Here is a tiny trained network, its code and every weight. The questions are about switching its units off for an input and a class, where a switched-off unit gives its printed mean instead of its output.

import numpy as np


def w(rows, s, z=0):
    codes = np.array(rows[::2]) - 128.0
    scale = np.full(codes.shape[1], s)
    scale[-1] = z or s
    return codes * scale


def f(y):
    return y / 2 * (1 + np.tanh(0.7978845608 * (y + 0.044715 * y**3)))


def log_softmax(a):
    a = a - a.max(-1, keepdims=True)
    return a - np.log(np.exp(a).sum(-1, keepdims=True))


def net(x, mask):
    res = np.array(x, float).reshape(1, 6) / 4 @ E
    y = f(res @ A[0][:, :-1].T + A[0][:, -1])
    res = res + np.where(mask, y, B[0][:, -1]) @ B[0][:, :-1]
    return log_softmax(res[-1] @ U[:, :-1].T + U[:, -1])


A, B = {}, {}
E = w([
[251,58,167,158,53,92,174,41,145],'x0',
[77,178,178,165,99,76,1,195,76],'x1',
[123,65,134,158,127,138,183,189,44],'x2',
[174,198,127,169,182,81,174,113,95],'x3',
[187,78,107,86,211,127,58,91,73],'x4',
[121,121,152,38,132,39,160,163,143],'x5',
],0.0062)
A[0] = w([
[83,179,130,159,89,169,206,170,175,1],'neuron 1',
[129,199,127,70,155,162,91,81,215,4],'neuron 2',
[130,113,102,86,177,187,201,105,163,14],'neuron 3',
[71,169,105,86,201,180,134,166,126,2],'neuron 4',
[162,81,116,90,210,159,105,105,91,43],'neuron 5',
[122,146,116,215,155,254,114,97,122,5],'neuron 6',
[106,65,137,136,149,175,197,198,35,11],'neuron 7',
[86,54,111,70,86,204,96,148,160,32],'neuron 8',
[103,128,142,25,159,69,179,159,137,11],'neuron 9',
[153,219,113,169,199,106,188,122,92,43],'neuron 10',
[146,105,119,97,198,138,71,126,96,44],'neuron 11',
],0.013,0.0038)
B[0] = w([
[51,159,128,143,63,170,196,108,125,239],'neuron 1',
[128,139,27,216,195,91,134,101,139,213],'neuron 2',
[135,141,193,171,90,109,34,166,86,248],'neuron 3',
[220,90,196,171,58,115,119,88,116,236],'neuron 4',
[62,157,126,137,67,162,199,122,141,234],'neuron 5',
[160,100,61,3,97,63,121,189,123,253],'neuron 6',
[139,163,37,205,184,81,93,83,167,252],'neuron 7',
[127,124,207,90,252,174,146,118,124,226],'neuron 8',
[149,105,52,23,107,113,122,177,119,226],'neuron 9',
[111,95,198,88,233,189,123,120,141,245],'neuron 10',
[57,160,140,140,81,150,180,138,141,205],'neuron 11',
],0.02,0.0058)
U = w([
[55,165,127,126,81,158,197,123,143,95],'0',
[148,98,77,47,123,99,137,177,125,66],'1',
[125,147,69,178,177,100,116,102,151,82],'2',
[115,104,180,98,205,171,138,124,132,80],'3',
[227,59,166,153,66,132,177,63,134,255],'4',
[66,192,173,150,115,109,7,212,63,207],'5',
],0.011,0.0049)

Each question gives the input, the list of numbers given to net, and the class t.
The units are the neurons (one row each of A and B). Each row of codes is followed by its name. A weight is (code - 128) times the scale printed after its matrix; where a second scale follows, it is the last column's (A, B and U).
mask holds one flag per neuron, in row order. A switched-off neuron (its flag False) gives its mean, the last column of its row in B, instead of its output. The means were averaged over made-up inputs and are rounded, as every weight is.
A unit's drop is (log p(t) with every unit on - log p(t) with that unit switched off) / (log p(t) with every unit on - log p(t) with every unit switched off).
The circuit of an input: a set's keep is (log p(t) with only the set's units on - log p(t) with every unit switched off) / (log p(t) with every unit on - log p(t) with every unit switched off). Starting from all 11 units, units are removed one at a time, each time the one whose removal leaves the highest keep (on an exact tie, the one counted first), for as long as the keep stays at least 0.8.
circuit, biggest first: the units of the circuit, biggest drop first
most important unit: the unit with the biggest drop
k most important neurons: the k neurons with the biggest drops, biggest first
drop when u is switched off: that unit's drop, to one decimal
input [1,0,4,7,0,-3], class 3: most important unit : neuron 10
input [4,8,-2,-5,-8,2], class 0: 3 most important neurons : neuron 3; neuron 1; neuron 4
input [-6,2,-3,-5,5,0], class 4: 3 most important neurons : neuron 4; neuron 10; neuron 1
input [-5,0,4,-3,-1,4], class 4: 2 most important neurons : neuron 4; neuron 6
input [-2,-7,-7,-3,4,-8], class 1: 2 most important neurons : neuron 6; neuron 7
input [-7,2,1,6,-7,-1], class 0: 3 most important neurons : neuron 1; neuron 8; neuron 3
input [-8,2,3,-8,7,5], class 3: 2 most important neurons : neuron 8; neuron 1
input [1,-3,3,-7,-6,5], class 3: 4 most important neurons : neuron 8; neuron 5; neuron 11; neuron 6
input [4,1,-8,-2,7,1], class 2: 2 most important neurons : neuron 2; neuron 1
input [0,-7,-5,4,-1,4], class 5: 2 most important neurons : neuron 3; neuron 7
input [-2,0,5,3,5,-2], class 0: 2 most important neurons : neuron 5; neuron 11
input [-6,5,-2,-8,8,6], class 0: 3 most important neurons : neuron 11; neuron 5; neuron 10
input [3,8,-8,-1,-3,2], class 2: 2 most important neurons : neuron 3; neuron 2
input [2,-1,-6,-1,8,0], class 0: circuit, biggest first : neuron 5
input [3,3,2,4,0,-3], class 3: drop when neuron 5 is switched off : 0.1
input [1,2,-2,2,-6,8], class 1: drop when neuron 5 is switched off : 0.2
input [6,1,-6,-3,6,1], class 0: drop when neuron 5 is switched off : 0.3
